Below is a small trained network, with its code and all its weights. Each question gives an input and a target symbol and asks what happens when units are switched off, that is, made to give their printed mean instead of their output.

import numpy as np


def w(rows, s, z=0):
    codes = np.array(rows[::2]) - 128.0
    scale = np.full(codes.shape[1], s)
    scale[-1] = z or s
    return codes * scale


def f(y):
    return np.maximum(y, 0)


def softmax(a):
    e = np.exp(a - a.max(-1, keepdims=True))
    return e / e.sum(-1, keepdims=True)


def log_softmax(a):
    a = a - a.max(-1, keepdims=True)
    return a - np.log(np.exp(a).sum(-1, keepdims=True))


def net(x, mask):
    ids = ['βγεημστφψ'.index(c) for c in x.split()]
    T = len(ids)
    res = E[ids] + P[:T]
    u = 0
    for l in range(2):
        q, k, v = (res @ M[l].T for M in (Q, K, V))
        z = softmax(np.where(np.tri(T) > 0, q @ k.T / 3**0.5, -1e9)) @ v
        res = res + np.where(mask[u], z, O[l][:, -1]) @ O[l][:, :-1]
        u += 1
        y = f(res @ A[l][:, :-1].T + A[l][:, -1])
        res = res + np.where(mask[u : u + 12], y, B[l][:, -1]) @ B[l][:, :-1]
        u += 12
    return log_softmax(res[-1] @ U[:, :-1].T + U[:, -1])


Q, K, V, O, A, B = {}, {}, {}, {}, {}, {}
E = w([
[103,112,117],'β',
[121,99,86],'γ',
[129,208,141],'ε',
[50,123,103],'η',
[189,147,128],'μ',
[72,132,123],'σ',
[186,99,2],'τ',
[195,188,31],'φ',
[200,135,152],'ψ',
],0.025)
P = w([
[2,116,137],'0',
[28,78,158],'1',
[56,93,171],'2',
[123,97,179],'3',
[160,105,177],'4',
[172,92,156],'5',
[176,100,161],'6',
[197,116,180],'7',
[190,97,163],'8',
],0.0041)
Q[0] = w([
[197,212,236],'0.h0',
[121,51,127],'0.h0',
[233,98,2],'0.h0',
],0.0092)
K[0] = w([
[107,248,151],'0.h0',
[197,90,116],'0.h0',
[213,172,122],'0.h0',
],0.014)
V[0] = w([
[74,2,31],'0.h0',
[98,194,172],'0.h0',
[95,158,123],'0.h0',
],0.0085)
O[0] = w([
[153,250,234,1],'0.h0',
[67,66,1,65],'0.h0',
[209,61,41,177],'0.h0',
],0.0048,0.00079)
A[0] = w([
[156,169,154,67],'0.n0',
[153,97,126,216],'0.n1',
[241,83,89,83],'0.n2',
[44,55,126,237],'0.n3',
[100,201,78,172],'0.n4',
[254,81,125,105],'0.n5',
[118,188,40,92],'0.n6',
[189,110,135,211],'0.n7',
[64,208,241,207],'0.n8',
[148,152,191,251],'0.n9',
[60,158,131,75],'0.n10',
[74,158,113,144],'0.n11',
],0.0095,0.0028)
B[0] = w([
[139,197,117,150],'0.n0',
[3,112,199,180],'0.n1',
[96,154,129,252],'0.n2',
[62,117,168,182],'0.n3',
[213,139,112,188],'0.n4',
[133,163,142,254],'0.n5',
[143,174,73,181],'0.n6',
[15,132,176,207],'0.n7',
[136,108,68,211],'0.n8',
[60,91,138,188],'0.n9',
[131,93,181,158],'0.n10',
[146,2,138,164],'0.n11',
],0.0072,0.0073)
Q[1] = w([
[219,200,139],'1.h0',
[3,153,132],'1.h0',
[114,194,53],'1.h0',
],0.0053)
K[1] = w([
[152,15,158],'1.h0',
[229,213,243],'1.h0',
[255,194,95],'1.h0',
],0.0072)
V[1] = w([
[155,230,139],'1.h0',
[104,72,7],'1.h0',
[158,123,93],'1.h0',
],0.011)
O[1] = w([
[107,254,157,253],'1.h0',
[5,183,28,103],'1.h0',
[102,123,46,99],'1.h0',
],0.0098,0.0035)
A[1] = w([
[79,65,119,101],'1.n0',
[24,209,98,73],'1.n1',
[23,105,97,45],'1.n2',
[128,107,22,97],'1.n3',
[193,66,172,131],'1.n4',
[175,121,150,220],'1.n5',
[92,125,202,119],'1.n6',
[145,160,96,253],'1.n7',
[17,91,162,64],'1.n8',
[2,179,242,96],'1.n9',
[191,82,101,148],'1.n10',
[158,174,140,166],'1.n11',
],0.0093,0.0057)
B[1] = w([
[152,62,137,164],'1.n0',
[202,96,163,235],'1.n1',
[174,171,122,186],'1.n2',
[151,98,116,180],'1.n3',
[146,23,223,169],'1.n4',
[3,130,137,178],'1.n5',
[191,156,87,191],'1.n6',
[68,97,130,199],'1.n7',
[193,171,126,180],'1.n8',
[159,97,88,246],'1.n9',
[254,124,189,134],'1.n10',
[121,74,148,184],'1.n11',
],0.0078,0.011)
U = w([
[130,99,134,215],'β',
[168,105,127,93],'γ',
[155,99,134,37],'ε',
[2,99,130,217],'η',
[101,115,109,203],'μ',
[178,93,190,156],'σ',
[172,172,149,3],'τ',
[96,124,147,161],'φ',
[112,199,215,58],'ψ',
],0.016,0.0039)

Each question gives the input, a string of symbols that net reads in full, and the target symbol t.
The units are the heads (3 rows each of Q, K, V and O) and the neurons (one row each of A and B). Each row of codes is followed by its name. A weight is (code - 128) times the scale printed after its matrix; where a second scale follows, it is the last column's (O, A, B and U).
mask holds one flag per unit, layer by layer, with each layer's heads first. A switched-off unit (its flag False) gives its mean, the last column of its rows in O or B, instead of its output. The means were averaged over made-up inputs and are rounded, as every weight is.
A unit's drop is (log p(t) with every unit on - log p(t) with that unit switched off) / (log p(t) with every unit on - log p(t) with every unit switched off).
The circuit of an input: a set's keep is (log p(t) with only the set's units on - log p(t) with every unit switched off) / (log p(t) with every unit on - log p(t) with every unit switched off). Starting from the 12 units with the biggest drops (on a tie, the unit counted first), units are removed one at a time, each time the one whose removal leaves the highest keep (on an exact tie, the one counted first), for as long as the keep stays at least 0.8.
units of the circuit, in order: the units of the circuit, biggest drop first
top k neurons: the k neurons with the biggest drops, biggest first
k most important neurons of layer l: the k neurons of layer l with the biggest drops, biggest first
drop when u is switched off: that unit's drop, to one decimal
input η ψ τ τ γ σ, target ψ: top 4 neurons -> (0.n8; 1.n1; 1.n5; 0.n0)
input φ ε φ, target τ: units of the circuit, in order -> (1.n1; 1.h0; 0.n6)
input τ η μ, target ψ: units of the circuit, in order -> (0.h0; 1.h0; 1.n1; 1.n5)
input η φ φ γ, target τ: 2 most important neurons of layer 1 -> (1.n1; 1.n2)
input γ ψ γ η, target σ: units of the circuit, in order -> (1.h0)
input ε ψ ε ε, target γ: top 2 neurons -> (1.n1; 1.n2)
input φ ε ψ, target τ: 2 most important neurons of layer 1 -> (1.n1; 1.n2)
input μ μ γ γ μ ψ η, target σ: units of the circuit, in order -> (1.h0; 0.n5)
input β τ φ, target τ: 2 most important neurons of layer 1 -> (1.n1; 1.n5)
input γ β γ η γ, target η: top 2 neurons -> (0.n8; 1.n1)
input φ γ η, target τ: units of the circuit, in order -> (1.h0; 1.n2; 1.n1)
input ψ γ σ μ γ γ β γ σ, target σ: top 2 neurons -> (0.n6; 0.n11)
input τ γ β τ γ τ τ γ, target ψ: 2 most important neurons of layer 0 -> (0.n8; 0.n0)
input η γ μ τ τ ε ψ, target ψ: most important neuron of layer 0 -> (0.n2)
input ψ τ β, target ψ: 2 most important neurons of layer 1 -> (1.n1; 1.n5)
input ε η ψ η, target γ: drop when 0.n0 is switched off -> 0.0
input ψ ψ ψ β, target σ: drop when 1.h0 is switched off -> 0.7
input ψ ε τ σ τ σ τ β, target ψ: drop when 0.n8 is switched off -> 0.3
input γ η ψ η ψ σ, target σ: drop when 1.h0 is switched off -> 0.7
input ψ σ σ β, target σ: most important neuron of layer 0 -> (0.n6)
